Here is a tiny trained network, its code and every weight. The questions are about switching its units off for an input and a class, where a switched-off unit gives its printed mean instead of its output.

import numpy as np


def w(rows, s, z=0):
    codes = np.array(rows[::2]) - 128.0
    scale = np.full(codes.shape[1], s)
    scale[-1] = z or s
    return codes * scale


def norm(h):
    return h / np.sqrt((h * h).mean(-1, keepdims=True) + 1e-5)


def f(y):
    return np.maximum(y, 0)


def log_softmax(a):
    a = a - a.max(-1, keepdims=True)
    return a - np.log(np.exp(a).sum(-1, keepdims=True))


def net(x, mask):
    res = np.array(x, float).reshape(1, 5) / 4 @ E
    u = 0
    for l in range(4):
        y = f(norm(res) @ A[l][:, :-1].T + A[l][:, -1])
        res = res + np.where(mask[u : u + 6], y, B[l][:, -1]) @ B[l][:, :-1]
        u += 6
    return log_softmax(norm(res)[-1] @ U[:, :-1].T + U[:, -1])


A, B = {}, {}
E = w([
[153,27,185,97,153],'x0',
[181,158,49,34,143],'x1',
[134,252,237,147,255],'x2',
[249,136,79,189,119],'x3',
[29,18,166,169,175],'x4',
],0.0041)
A[0] = w([
[234,183,120,43,219,64],'L0N0',
[88,165,87,122,70,85],'L0N1',
[121,238,112,145,79,252],'L0N2',
[132,84,191,135,167,147],'L0N3',
[238,153,108,163,189,167],'L0N4',
[190,41,15,2,74,90],'L0N5',
],0.0049,0.0018)
B[0] = w([
[207,123,254,65,128,220],'L0N0',
[82,200,83,96,93,165],'L0N1',
[61,112,154,89,115,240],'L0N2',
[212,133,92,117,154,179],'L0N3',
[109,132,157,157,111,212],'L0N4',
[140,73,229,136,140,252],'L0N5',
],0.0057,0.0039)
A[1] = w([
[84,48,129,87,156,16],'L1N0',
[65,91,109,27,65,146],'L1N1',
[248,76,107,114,147,138],'L1N2',
[207,24,120,106,96,75],'L1N3',
[83,226,140,142,115,2],'L1N4',
[116,140,167,192,89,163],'L1N5',
],0.011,0.0023)
B[1] = w([
[106,104,170,76,106,202],'L1N0',
[4,167,85,145,79,255],'L1N1',
[78,96,255,173,22,232],'L1N2',
[119,90,126,165,140,252],'L1N3',
[144,115,121,234,111,199],'L1N4',
[195,145,8,233,178,193],'L1N5',
],0.006,0.0057)
A[2] = w([
[138,55,50,45,46,68],'L2N0',
[69,125,70,139,124,172],'L2N1',
[255,131,155,126,122,129],'L2N2',
[226,141,133,74,180,145],'L2N3',
[110,60,128,121,178,254],'L2N4',
[151,217,200,34,119,98],'L2N5',
],0.0083,0.002)
B[2] = w([
[109,93,121,35,179,195],'L2N0',
[142,212,178,22,114,228],'L2N1',
[48,208,109,153,101,213],'L2N2',
[140,219,189,77,134,177],'L2N3',
[219,191,2,87,192,212],'L2N4',
[131,200,226,116,82,253],'L2N5',
],0.0073,0.004)
A[3] = w([
[136,96,135,84,147,54],'L3N0',
[147,196,149,120,146,226],'L3N1',
[128,110,103,151,96,76],'L3N2',
[142,90,166,174,130,254],'L3N3',
[96,122,154,112,251,157],'L3N4',
[233,136,184,88,123,143],'L3N5',
],0.013,0.0028)
B[3] = w([
[159,58,224,104,230,144],'L3N0',
[102,141,37,34,223,254],'L3N1',
[208,144,28,192,78,151],'L3N2',
[189,28,68,126,60,203],'L3N3',
[254,30,96,63,237,193],'L3N4',
[201,109,254,251,93,209],'L3N5',
],0.0051,0.0068)
U = w([
[141,233,204,74,121,253],'0',
[128,219,15,234,160,41],'1',
[44,45,132,22,137,1],'2',
[125,103,188,174,59,60],'3',
[2,189,99,35,47,195],'4',
[191,118,85,92,227,155],'5',
[141,76,80,134,43,161],'6',
],0.011,0.0017)

Each question gives the input, the list of numbers given to net, and the class t.
The units are the neurons (one row each of A and B). Each row of codes is followed by its name. A weight is (code - 128) times the scale printed after its matrix; where a second scale follows, it is the last column's (A, B and U).
mask holds one flag per neuron, layer by layer. A switched-off neuron (its flag False) gives its mean, the last column of its row in B, instead of its output. The means were averaged over made-up inputs and are rounded, as every weight is.
A unit's drop is (log p(t) with every unit on - log p(t) with that unit switched off) / (log p(t) with every unit on - log p(t) with every unit switched off).
The circuit of an input: a set's keep is (log p(t) with only the set's units on - log p(t) with every unit switched off) / (log p(t) with every unit on - log p(t) with every unit switched off). Starting from the 12 units with the biggest drops (on a tie, the unit counted first), units are removed one at a time, each time the one whose removal leaves the highest keep (on an exact tie, the one counted first), for as long as the keep stays at least 0.8.
circuit, biggest first: the units of the circuit, biggest drop first
unit that matters most: the unit with the biggest drop
top k neurons: the k neurons with the biggest drops, biggest first
drop of u: that unit's drop, to one decimal
input [-1,-6,1,2,4], class 1: circuit, biggest first => [L1N5]
input [8,8,7,6,3], class 3: top 3 neurons => [L1N2 L3N5 L2N1]
input [2,2,4,8,-1], class 3: top 2 neurons => [L1N2 L3N5]
input [-3,2,-3,2,-6], class 4: top 4 neurons => [L0N2 L1N1 L0N1 L0N3]
input [8,1,4,-8,1], class 5: circuit, biggest first => [L3N4 L2N4]
input [-3,6,-3,6,-2], class 3: circuit, biggest first => [L1N2 L0N5]
input [8,-5,2,-1,1], class 5: circuit, biggest first => [L2N4 L3N4]
input [-6,-3,6,-1,4], class 5: circuit, biggest first => [L3N4 L1N2]
input [8,8,-2,-4,-7], class 3: circuit, biggest first => [L3N5 L0N5]
input [-4,-3,3,4,-7], class 1: circuit, biggest first => [L1N4 L1N5 L2N5]
input [-8,5,5,0,5], class 5: top 2 neurons => [L1N4 L1N1]
input [6,4,7,6,5], class 3: top 3 neurons => [L1N2 L3N5 L2N1]
input [0,-4,-7,0,-4], class 4: top 3 neurons => [L1N1 L0N1 L2N1]
input [3,-6,7,6,-1], class 1: unit that matters most => L1N5
input [1,2,0,7,5], class 6: top 2 neurons => [L1N2 L3N3]
input [7,-8,-2,-2,1], class 6: top 2 neurons => [L0N2 L0N3]
input [-3,-8,-3,6,1], class 1: top 2 neurons => [L1N5 L1N2]
input [-4,-7,0,-1,-6], class 1: top 2 neurons => [L1N4 L1N5]
input [7,-6,0,4,5], class 6: drop of L0N3 => 0.2
input [-3,-4,-1,-1,-6], class 1: circuit, biggest first => [L1N5]
